Here is a tiny trained network, its code and every weight. The questions are about switching its units off for an input and a target symbol, where a switched-off unit gives its printed mean instead of its output.

import numpy as np


def w(rows, s, z=0):
    codes = np.array(rows[::2]) - 128.0
    scale = np.full(codes.shape[1], s)
    scale[-1] = z or s
    return codes * scale


def softmax(a):
    e = np.exp(a - a.max(-1, keepdims=True))
    return e / e.sum(-1, keepdims=True)


def log_softmax(a):
    a = a - a.max(-1, keepdims=True)
    return a - np.log(np.exp(a).sum(-1, keepdims=True))


def net(x, mask):
    ids = ['Ωβδεμστ'.index(c) for c in x.split()]
    T = len(ids)
    res = E[ids] + P[:T]
    u = 0
    for l in range(3):
        r = res
        for j in range(2):
            rows = slice(3 * j, 3 * j + 3)
            q, k, v = (r @ M[l][rows].T for M in (Q, K, V))
            z = softmax(np.where(np.tri(T) > 0, q @ k.T / 3**0.5, -1e9)) @ v
            o = O[l][rows]
            res = res + np.where(mask[u + j], z, o[:, -1]) @ o[:, :-1]
        u += 2
    return log_softmax(res[-1] @ U[:, :-1].T + U[:, -1])


Q, K, V, O = {}, {}, {}, {}
E = w([
[81,101,155,41],'Ω',
[76,155,136,107],'β',
[128,160,62,159],'δ',
[191,158,144,84],'ε',
[184,93,108,93],'μ',
[172,102,183,16],'σ',
[255,144,195,153],'τ',
],0.022)
P = w([
[208,254,107,79],'0',
[125,53,127,114],'1',
[143,63,99,122],'2',
[115,76,62,135],'3',
[118,68,79,141],'4',
[156,70,84,141],'5',
[143,39,102,134],'6',
[186,58,80,151],'7',
[186,57,89,168],'8',
[172,26,108,173],'9',
],0.0074)
Q[0] = w([
[80,177,185,132],'L0H0',
[144,130,106,37],'L0H0',
[127,184,65,163],'L0H0',
[113,254,166,155],'L0H1',
[145,45,56,89],'L0H1',
[200,160,83,171],'L0H1',
],0.0098)
K[0] = w([
[56,88,129,179],'L0H0',
[171,229,99,23],'L0H0',
[90,40,107,193],'L0H0',
[230,250,159,151],'L0H1',
[145,121,100,17],'L0H1',
[196,120,119,134],'L0H1',
],0.011)
V[0] = w([
[53,39,70,110],'L0H0',
[104,2,217,159],'L0H0',
[103,166,55,76],'L0H0',
[100,3,118,153],'L0H1',
[197,185,171,130],'L0H1',
[167,48,119,231],'L0H1',
],0.009)
O[0] = w([
[30,61,106,218,35],'L0H0',
[93,37,166,13,2],'L0H0',
[206,64,191,138,175],'L0H0',
[143,131,19,151,93],'L0H1',
[71,74,81,122,182],'L0H1',
[33,138,17,2,48],'L0H1',
],0.0059,0.0068)
Q[1] = w([
[169,182,180,77],'L1H0',
[7,168,150,108],'L1H0',
[29,78,175,56],'L1H0',
[69,126,89,136],'L1H1',
[79,144,159,161],'L1H1',
[65,133,143,208],'L1H1',
],0.011)
K[1] = w([
[141,195,103,132],'L1H0',
[89,131,110,180],'L1H0',
[77,156,94,156],'L1H0',
[137,11,121,159],'L1H1',
[117,110,114,135],'L1H1',
[158,118,100,98],'L1H1',
],0.012)
V[1] = w([
[150,105,2,157],'L1H0',
[30,152,73,132],'L1H0',
[128,214,158,188],'L1H0',
[84,94,191,222],'L1H1',
[125,74,127,210],'L1H1',
[94,92,103,216],'L1H1',
],0.0082)
O[1] = w([
[83,127,66,126,73],'L1H0',
[160,126,205,184,4],'L1H0',
[248,254,41,155,158],'L1H0',
[129,92,236,163,109],'L1H1',
[125,84,150,153,111],'L1H1',
[250,44,130,60,87],'L1H1',
],0.0063,0.019)
Q[2] = w([
[65,148,126,129],'L2H0',
[156,121,135,3],'L2H0',
[130,114,168,163],'L2H0',
[159,130,141,47],'L2H1',
[121,103,139,119],'L2H1',
[169,81,163,146],'L2H1',
],0.014)
K[2] = w([
[109,14,135,74],'L2H0',
[186,248,255,143],'L2H0',
[75,123,103,227],'L2H0',
[132,247,106,119],'L2H1',
[70,73,62,170],'L2H1',
[130,119,160,247],'L2H1',
],0.01)
V[2] = w([
[136,110,57,112],'L2H0',
[122,117,49,165],'L2H0',
[53,120,156,2],'L2H0',
[35,127,49,205],'L2H1',
[163,171,93,66],'L2H1',
[169,154,198,104],'L2H1',
],0.0097)
O[2] = w([
[218,152,134,123,147],'L2H0',
[128,138,2,130,153],'L2H0',
[129,122,159,39,18],'L2H0',
[179,177,130,159,52],'L2H1',
[116,92,135,131,251],'L2H1',
[72,157,130,136,184],'L2H1',
],0.0088,0.021)
U = w([
[181,164,255,152,211],'Ω',
[45,99,145,145,24],'β',
[195,132,155,149,181],'δ',
[96,227,133,98,90],'ε',
[246,144,155,29,105],'μ',
[113,142,151,36,254],'σ',
[149,214,118,40,64],'τ',
],0.0069,0.0036)

Each question gives the input, a string of symbols that net reads in full, and the target symbol t.
The units are the heads (3 rows each of Q, K, V and O). Each row of codes is followed by its name. A weight is (code - 128) times the scale printed after its matrix; where a second scale follows, it is the last column's (O and U).
mask holds one flag per head, layer by layer. A switched-off head (its flag False) gives its mean, the last column of its rows in O, instead of its output. The means were averaged over made-up inputs and are rounded, as every weight is.
A unit's drop is (log p(t) with every unit on - log p(t) with that unit switched off) / (log p(t) with every unit on - log p(t) with every unit switched off).
The circuit of an input: a set's keep is (log p(t) with only the set's units on - log p(t) with every unit switched off) / (log p(t) with every unit on - log p(t) with every unit switched off). Starting from all 6 units, units are removed one at a time, each time the one whose removal leaves the highest keep (on an exact tie, the one counted first), for as long as the keep stays at least 0.8.
units of the circuit, in order: the units of the circuit, biggest drop first
most important unit: the unit with the biggest drop
heads that matter: for each layer, one digit per head in row order, 1 if its drop is at least 0.15 and else 0, layers parted by /
input ε ε τ τ β, target σ: units of the circuit, in order => L2H0; L0H0; L1H0; L0H1
input δ β β δ δ τ μ δ β β, target δ: units of the circuit, in order => L2H1; L1H1
input δ δ σ σ ε σ Ω σ, target δ: units of the circuit, in order => L2H0; L0H0; L1H0
input μ ε μ β μ ε, target μ: most important unit => L2H0
input Ω β δ β δ δ δ δ ε μ, target Ω: units of the circuit, in order => L1H1; L0H1; L2H0; L0H0
input ε Ω β δ, target δ: units of the circuit, in order => L1H1; L0H0; L2H1
input ε δ μ β σ δ β Ω, target ε: units of the circuit, in order => L0H0; L1H1
input τ σ ε δ ε, target τ: heads that matter => 10 / 01 / 10
input δ μ β τ δ δ ε δ ε Ω, target δ: units of the circuit, in order => L2H0; L0H0; L1H0; L1H1
input τ β σ μ μ Ω, target τ: units of the circuit, in order => L0H0; L1H0
input ε δ δ β σ β σ β τ, target ε: heads that matter => 11 / 01 / 00
input τ β ε τ δ ε σ μ, target τ: units of the circuit, in order => L0H0; L1H1
input μ δ ε σ, target μ: units of the circuit, in order => L2H0; L2H1
input μ β δ β σ, target μ: most important unit => L2H1
input σ δ μ σ δ ε τ τ ε δ, target σ: heads that matter => 10 / 10 / 10
input μ β δ δ τ δ ε, target μ: heads that matter => 01 / 01 / 11
input δ τ β β ε δ σ, target δ: heads that matter => 10 / 10 / 10
input β δ δ, target δ: heads that matter => 10 / 01 / 10
input σ β δ δ σ, target σ: heads that matter => 11 / 11 / 11
input β δ μ δ ε, target β: most important unit => L0H1
